Below are the code and all the weights of a small trained network. Each question names an input and a class and asks about switching units off, where a switched-off unit gives its printed mean instead of its output.

import numpy as np


def w(rows, s, z=0):
    codes = np.array(rows[::2]) - 128.0
    scale = np.full(codes.shape[1], s)
    scale[-1] = z or s
    return codes * scale


def f(y):
    return np.maximum(y, 0)


def log_softmax(a):
    a = a - a.max(-1, keepdims=True)
    return a - np.log(np.exp(a).sum(-1, keepdims=True))


def net(x, mask):
    res = np.array(x, float).reshape(1, 2) / 4 @ E
    y = f(res @ A[0][:, :-1].T + A[0][:, -1])
    res = res + np.where(mask, y, B[0][:, -1]) @ B[0][:, :-1]
    return log_softmax(res[-1] @ U[:, :-1].T + U[:, -1])


A, B = {}, {}
E = w([
[88,147,90,2],'x0',
[68,168,47,207],'x1',
],0.0098)
A[0] = w([
[241,29,113,61,3],'N1',
[143,116,163,169,58],'N2',
[133,125,177,116,28],'N3',
[60,179,7,169,105],'N4',
[136,128,90,52,69],'N5',
[105,172,113,77,15],'N6',
[174,135,201,101,24],'N7',
[187,69,153,174,25],'N8',
[134,99,54,57,39],'N9',
[169,29,144,64,21],'N10',
[171,64,183,109,211],'N11',
[210,68,130,172,30],'N12',
[217,102,115,166,108],'N13',
],0.011,0.0036)
B[0] = w([
[108,107,81,254,198],'N1',
[104,181,183,155,161],'N2',
[172,123,51,189,145],'N3',
[195,70,103,225,254],'N4',
[48,174,174,153,191],'N5',
[68,174,115,227,170],'N6',
[195,127,81,191,175],'N7',
[55,192,131,185,177],'N8',
[100,191,185,211,188],'N9',
[103,106,81,239,190],'N10',
[180,57,83,123,213],'N11',
[67,157,148,187,177],'N12',
[32,162,148,109,178],'N13',
],0.0095,0.0091)
U = w([
[178,86,74,143,61],'0',
[66,254,199,130,63],'1',
[155,106,143,93,254],'2',
[180,156,169,33,44],'3',
],0.014,0.0097)

Each question gives the input, the list of numbers given to net, and the class t.
The units are the neurons (one row each of A and B). Each row of codes is followed by its name. A weight is (code - 128) times the scale printed after its matrix; where a second scale follows, it is the last column's (A, B and U).
mask holds one flag per neuron, in row order. A switched-off neuron (its flag False) gives its mean, the last column of its row in B, instead of its output. The means were averaged over made-up inputs and are rounded, as every weight is.
A unit's drop is (log p(t) with every unit on - log p(t) with that unit switched off) / (log p(t) with every unit on - log p(t) with every unit switched off).
The circuit of an input: a set's keep is (log p(t) with only the set's units on - log p(t) with every unit switched off) / (log p(t) with every unit on - log p(t) with every unit switched off). Starting from the 12 units with the biggest drops (on a tie, the unit counted first), units are removed one at a time, each time the one whose removal leaves the highest keep (on an exact tie, the one counted first), for as long as the keep stays at least 0.8.
circuit, biggest first: the units of the circuit, biggest drop first
top k neurons: the k neurons with the biggest drops, biggest first
drop of u: that unit's drop, to one decimal
input [8,-8], class 0: circuit, biggest first => (N1)
input [-4,-3], class 1: top 2 neurons => (N4; N8)
input [6,-7], class 0: top 4 neurons => (N11; N1; N10; N7)
input [5,-3], class 1: top 3 neurons => (N4; N5; N9)
input [4,-2], class 1: top 2 neurons => (N4; N5)
input [8,8], class 0: top 3 neurons => (N4; N13; N8)
input [-4,1], class 1: top 2 neurons => (N4; N11)
input [5,-2], class 1: top 3 neurons => (N4; N5; N9)
input [-2,2], class 2: top 2 neurons => (N1; N10)
input [6,-8], class 0: drop of N1 => 0.1
input [-3,-2], class 2: drop of N6 => 0.3
input [2,0], class 2: drop of N12 => 0.2
